Below is a small trained network, with its code and all its weights. Each question gives an input and a class and asks what happens when units are switched off, that is, made to give their printed mean instead of their output.

import numpy as np


def w(rows, s, z=0):
    codes = np.array(rows[::2]) - 128.0
    scale = np.full(codes.shape[1], s)
    scale[-1] = z or s
    return codes * scale


def norm(h):
    return h / np.sqrt((h * h).mean(-1, keepdims=True) + 1e-5)


def f(y):
    return y / 2 * (1 + np.tanh(0.7978845608 * (y + 0.044715 * y**3)))


def log_softmax(a):
    a = a - a.max(-1, keepdims=True)
    return a - np.log(np.exp(a).sum(-1, keepdims=True))


def net(x, mask):
    res = np.array(x, float).reshape(1, 5) / 4 @ E
    u = 0
    for l in range(2):
        y = f(norm(res) @ A[l][:, :-1].T + A[l][:, -1])
        res = res + np.where(mask[u : u + 8], y, B[l][:, -1]) @ B[l][:, :-1]
        u += 8
    return log_softmax(norm(res)[-1] @ U[:, :-1].T + U[:, -1])


A, B = {}, {}
E = w([
[180,66,80,114,110,158,150,218,18,79,208],'x0',
[33,147,46,175,254,18,107,114,131,66,125],'x1',
[70,202,188,190,81,145,35,87,47,192,148],'x2',
[206,176,42,220,131,49,76,144,89,115,156],'x3',
[114,45,122,74,133,232,106,83,76,254,121],'x4',
],0.0077)
A[0] = w([
[116,172,82,223,134,71,91,89,121,127,150,90],'0.n1',
[233,43,76,103,122,173,149,70,130,215,100,77],'0.n2',
[206,65,124,85,120,235,135,168,111,178,103,77],'0.n3',
[106,25,137,53,135,198,140,85,91,157,162,63],'0.n4',
[195,194,116,136,40,120,174,84,131,139,75,44],'0.n5',
[93,96,104,137,102,136,156,128,75,69,167,47],'0.n6',
[81,154,35,92,249,153,62,138,60,164,121,2],'0.n7',
[62,2,97,82,183,163,176,110,15,165,146,96],'0.n8',
],0.0073,0.007)
B[0] = w([
[92,143,155,154,174,129,81,139,190,126,130,213],'0.n1',
[149,114,132,59,91,146,84,180,142,135,150,210],'0.n2',
[119,184,82,161,113,166,77,112,115,117,179,238],'0.n3',
[83,86,92,166,94,163,137,115,162,158,136,233],'0.n4',
[104,91,171,92,116,135,106,149,100,96,148,140],'0.n5',
[151,104,132,100,116,112,135,137,141,126,145,128],'0.n6',
[246,119,155,113,115,85,84,122,111,127,164,164],'0.n7',
[128,84,160,145,147,152,59,134,174,115,181,254],'0.n8',
],0.013,0.006)
A[1] = w([
[210,113,172,134,41,159,159,157,73,117,126,22],'1.n1',
[157,90,30,135,202,83,156,169,149,48,130,242],'1.n2',
[143,187,81,209,117,146,128,161,1,165,130,67],'1.n3',
[83,217,83,216,139,71,132,139,145,142,108,3],'1.n4',
[57,191,97,186,111,124,84,7,73,208,74,66],'1.n5',
[205,96,45,121,127,112,221,153,98,46,163,80],'1.n6',
[135,187,159,86,77,131,163,19,125,141,64,75],'1.n7',
[160,169,179,134,18,148,130,126,151,120,149,209],'1.n8',
],0.0089,0.003)
B[1] = w([
[108,21,82,172,77,183,43,118,130,140,196,176],'1.n1',
[178,192,149,62,101,82,217,216,75,170,76,255],'1.n2',
[134,133,133,114,146,121,214,89,187,42,49,166],'1.n3',
[145,68,42,179,73,140,137,75,114,117,169,214],'1.n4',
[201,127,253,70,194,110,127,149,38,104,117,209],'1.n5',
[50,183,254,11,179,138,150,119,143,172,79,189],'1.n6',
[152,159,121,91,110,112,210,205,116,118,133,157],'1.n7',
[180,95,127,37,191,119,70,175,63,200,134,242],'1.n8',
],0.0095,0.007)
U = w([
[138,71,116,93,58,253,64,141,111,165,204,172],'0',
[134,174,163,217,194,64,40,90,114,85,162,145],'1',
[138,161,204,39,162,102,193,163,118,136,58,236],'2',
[40,64,137,165,130,201,153,28,210,118,98,49],'3',
[117,176,4,201,99,62,211,146,164,62,113,68],'4',
[80,101,112,172,108,162,198,141,136,121,142,3],'5',
],0.016,0.0049)

Each question gives the input, the list of numbers given to net, and the class t.
The units are the neurons (one row each of A and B). Each row of codes is followed by its name. A weight is (code - 128) times the scale printed after its matrix; where a second scale follows, it is the last column's (A, B and U).
mask holds one flag per neuron, layer by layer. A switched-off neuron (its flag False) gives its mean, the last column of its row in B, instead of its output. The means were averaged over made-up inputs and are rounded, as every weight is.
A unit's drop is (log p(t) with every unit on - log p(t) with that unit switched off) / (log p(t) with every unit on - log p(t) with every unit switched off).
The circuit of an input: a set's keep is (log p(t) with only the set's units on - log p(t) with every unit switched off) / (log p(t) with every unit on - log p(t) with every unit switched off). Starting from the 12 units with the biggest drops (on a tie, the unit counted first), units are removed one at a time, each time the one whose removal leaves the highest keep (on an exact tie, the one counted first), for as long as the keep stays at least 0.8.
units of the circuit, in order: the units of the circuit, biggest drop first
k most important neurons: the k neurons with the biggest drops, biggest first
top k neurons in layer l: the k neurons of layer l with the biggest drops, biggest first
drop when u is switched off: that unit's drop, to one decimal
input [-1,5,-2,0,3], class 1: top neuron in layer 1 => (1.n6)
input [8,-5,1,6,-2], class 2: top 4 neurons in layer 0 => (0.n8, 0.n4, 0.n2, 0.n7)
input [3,3,7,-3,1], class 1: 2 most important neurons => (0.n2, 1.n1)
input [-3,-2,6,6,2], class 1: 4 most important neurons => (0.n1, 1.n2, 1.n4, 1.n6)
input [6,6,0,3,5], class 1: top 3 neurons in layer 0 => (0.n8, 0.n7, 0.n2)
input [5,-6,-2,8,-2], class 2: 3 most important neurons => (1.n6, 0.n8, 1.n3)
input [-7,-8,7,3,0], class 2: 2 most important neurons => (1.n5, 0.n8)
input [-3,-1,0,3,-6], class 4: units of the circuit, in order => (0.n8, 1.n4)
input [8,8,4,-4,-7], class 2: top 3 neurons in layer 0 => (0.n3, 0.n6, 0.n4)
input [3,8,4,-7,1], class 1: units of the circuit, in order => (0.n7, 0.n2)
input [-7,-2,0,-8,3], class 2: 4 most important neurons => (0.n8, 1.n7, 1.n1, 1.n5)
input [-6,0,1,8,6], class 1: 2 most important neurons => (0.n1, 1.n2)
input [7,4,3,4,-4], class 4: 2 most important neurons => (0.n1, 1.n4)
input [-1,-1,4,6,1], class 1: units of the circuit, in order => (0.n1)
input [1,2,-1,1,-8], class 4: 2 most important neurons => (1.n4, 0.n1)
input [0,2,-6,-8,3], class 3: top 2 neurons in layer 0 => (0.n4, 0.n7)
input [5,4,5,-7,-8], class 4: top 2 neurons in layer 1 => (1.n5, 1.n8)
input [-6,-8,-7,0,-4], class 0: top 2 neurons in layer 1 => (1.n1, 1.n2)
input [0,2,3,-7,2], class 3: top 2 neurons in layer 0 => (0.n2, 0.n3)
input [-7,1,6,-8,7], class 2: units of the circuit, in order => (1.n5)
input [3,-1,0,-1,-2], class 2: 2 most important neurons => (1.n6, 0.n2)
input [-8,1,-6,-1,-3], class 4: drop when 1.n6 is switched off => 0.2
input [-5,-1,-2,1,0], class 2: drop when 0.n8 is switched off => 0.9
input [-6,-6,5,4,1], class 2: drop when 0.n8 is switched off => 0.3
